Each row has a name. Each question is about the rows just above it.

Columns, left to right: Q M H A Y S C D
[ 91 141 154 160  74 121 168  82] : Fanuf
[ 99 143 159 164  87 124 175  93] : vem
[146 141 156 160 154 138 169 150] : puba
[146 141 156 160 154 138 169 147] : nub
How many entries does [ 91 141 154 160  74 121 168  82] have? => 8
Count the entries of [ 99 143 159 164  87]: => 5
[138 138] is in which column, read top down? => S
How many entries does [146] have? => 1
Count the entries of [ 91 141 154 160  74 121]: => 6

Columns, left to right: Z N R K
[102  99 173  98] = Fubub
[114 112 158 111] = mez
[147 147 118 147] = deda
[143 143 124 142] = rotat
[126 125 144 124] = bilot
[147 147 118 155] = Pipa
Number of entries in [147 147 118]: => 3
Number of entries in [102]: => 1
Which column holds [124 144] top down? => R

Columns, left to right: W E U B G P V F
[ 89 110 127 167 121 140 104 107] : Nof
[143 126 114 100 139 178 111 112] : sezo
[114  94 131 107 126 126 151 119] : loned
[ 81 101 126 174 120 141 101 115] : surez
Which column holds [126 120] top down? => G
[107 174] is in which column, read top down? => B
How many entries does [ 89 110 127 167 121 140 104] have? => 7
[143 114] is in which column, read top down? => W
Number of entries in [114  94 131 107 126 126]: => 6

Columns, left to right: J X T L
[127 127 141 128]  pite
[183 123  98 180]  Sabeg
[176 123 103 173]  Bil
[183 123  97 179]  befo
Which column holds [128 180] top down? => L
Which column holds this, read top down? [127 123 123] => X
Number of entries in [176 123]: => 2

Columns, left to right: tigog gemo Somo Geser Nur Gope Begab
[ 74 152  75  78 142 111  74] : vof
[93 86 89 71 84 84 79] : remer
[105 130  92  76 147  78  74] : regan
[ 85  74  86 146  79 105 111] : zigef
[ 72 187  94  81 179 178  74] : zur
[180 185 182  97 183 160 148] : fili
[ 79  86  83 135  80  75 100] : vaga
[176 186 167 128 183 186 148] : nuram
Number of entries in [105 130]: => 2
How many entries does [ 79  86  83 135  80  75 100] have? => 7
Count the entries of [85 74 86]: => 3
Count the entries of [93 86 89 71]: => 4
[160  75 186] is in which column, read top down? => Gope

Columns, left to right: Fop pinek kaz pimel madu Godab merig zoso Bos Loka
[125 121 129 129 140 107 128 108 146 136] : tuk
[127 133  99 128 128 145 123 133 101 128] : sav
[147 107 127 144 108  90 128 123 100 127] : givuv
[128 137 128 134 146 157 128 152 119 128] : nen
[127 133 127 128 128 145 123 133 101 128] : bobi
[133 120 145 128 112 105 102 129 128 110] : viv
[122 152 142  83 151 124 132 157 130 129] : peg
[114 128 156  98 123 171 114 134  99 131] : laseb
[109 127 140 141 176 147 179 144 102 163] : Viki
[107 113 121 150  98  73 128 105 123 128] : Nakif
[128 128 140 145 183 145 178 140 100 170] : Pudag
[129 128 144 134] is in which column, read top down? => pimel
How many entries does [107] have? => 1
[127 147 128 127 133 122 114 109 107 128] is in which column, read top down? => Fop

Columns, left to right: zati leb zozu bevib babo tibug Fuzi
[101 129 113 101 120 115 163] = fogos
[ 88 126 122 103 121 111 137] = Lom
[100 127 115 102 120 115 177] = Leroz
[ 82 139 112  98 142 124 167] = kalub
[100 127 115 102 121 115 177] = Fusa
Count the entries of [101 129 113 101 120 115 163]: => 7
How many entries does [100 127 115] have? => 3
How many entries does [101 129 113 101] have? => 4
How many entries does [100 127 115 102 120 115 177] have? => 7

Columns, left to right: pozal nuler ver mam
[167 113 154 174] : Mok
[135 107 127 133] : ladan
[160 103 152 157] : Fuva
How many entries does [160 103] have? => 2
Count the entries of [160 103 152 157]: => 4
Which column holds this, read top down? [174 133] => mam

Columns, left to right: Kopu tor koge mif begev pifas
[125 111 158 114 168 136] -> Nupab
[109 116 136 118 144 138] -> loto
[126 124 123  97  97 133] -> Dibe
[122 151  82 140  72 126] -> sime
[125 111 158 114 156 144] -> fugir
[113 136 115 100  95 133] -> givaz
Number of entries in [125 111 158 114 168 136]: => 6
Which column holds [111 136] top down? => tor
[116 124] is in which column, read top down? => tor
[136 123  82] is in which column, read top down? => koge

Columns, left to right: Fuf timut Difim gutot Nukik musiv nutu Tobov
[126 129 127 128 129 127 129 128] -> tibad
[130 126 128 123 131 127 125 131] -> Fud
[143 126 146 126 128 121 134 117] -> Div
[128 128 128 128 129 127 129 128] -> lanis
[137 148 124 106 129 104 133 172] -> Pudi
[129 127 128 124 128 127 126 130] -> vinup
[128 127 130 128 131 128 129 130] -> Bubel
[125 131 130 126 129 124 137 130] -> fita
Which column holds this, read top down? [129 131 128 129 129 128] => Nukik
How many entries does [143 126 146] have? => 3
Number of entries in [130 126 128 123 131]: => 5
How many entries does [128 127 130 128 131 128 129 130] have? => 8
Count the entries of [128]: => 1
How many entries does [125 131 130] have? => 3
Which column holds [127 104] top down? => musiv

Columns, left to right: bod seg teb Fov
[150 172 123 132] -> duka
[113 117 149  88] -> fubek
[104 108  97 151] -> dar
[162 143 129 119] -> lipur
[146 117 113 120] -> sovi
[147 119 152 152] -> gige
[103 120 141  95] -> Dusas
[104 108  97 168] -> rozev
[ 99 183 141 133] -> pemi
Number of entries in [147 119 152]: => 3
Which column holds [149  97 129 113 152 141  97] top down? => teb
[162 146] is in which column, read top down? => bod
Which column holds [119 120 152  95 168 133] top down? => Fov

Columns, left to right: vomem Git Rut Zuta lonu
[109 150 133 150 114] = relu
[161 147 134 108 157] = faka
[177 119 126 129 124] = Ganur
[115 158 124 132  85] = dolo
[138 143 141 123 122] = zozar
[101 108 122 133 181] = poza
[147  95 115 100 162] = Rel
Which column holds this, read top down? [124  85] => lonu
Which column holds [150 108 129 132 123] top down? => Zuta
Which column holds this, read top down? [133 100] => Zuta
How many entries does [115 158 124 132  85] have? => 5
Which column holds [147 119] top down? => Git

Columns, left to right: Non kugu Regez Zire mil femi mori
[124 144 132 106 127 142 134] -> damok
[163 127 122 155 157  90 111] -> pul
[115 137 119 127 135 153 109] -> Pep
[135 137 134 113 127 125 142] -> mameg
[161 164 106 147 182 122 112] -> dagas
[129 101 136 140 110 105 138] -> Gilel
[128 110 130 140 121 115 123] -> rep
Number of entries in [124 144 132 106 127]: => 5
[132 122 119 134 106 136] is in which column, read top down? => Regez
Which column holds [113 147 140 140] top down? => Zire
Which column holds this, read top down? [142  90 153 125 122] => femi
Which column holds this, read top down? [153 125 122] => femi
Which column holds [137 137 164 101] top down? => kugu
[127 113] is in which column, read top down? => Zire

Columns, left to right: zuv kis Tes vefu lud
[112 138 110 127 187] -> selo
[124 167  71 138 154] -> Zoda
[124 167 162 138 141] -> mufu
[112 138  97 127 154] -> Kiten
[ 76 167 188 138 114] -> Bevi
Which column holds this, read top down? [124 124] => zuv
[138 127 138] is in which column, read top down? => vefu
Count the entries of [112 138 110 127]: => 4
How many entries does [124 167 162] have? => 3
Which column holds [138 138] top down? => vefu

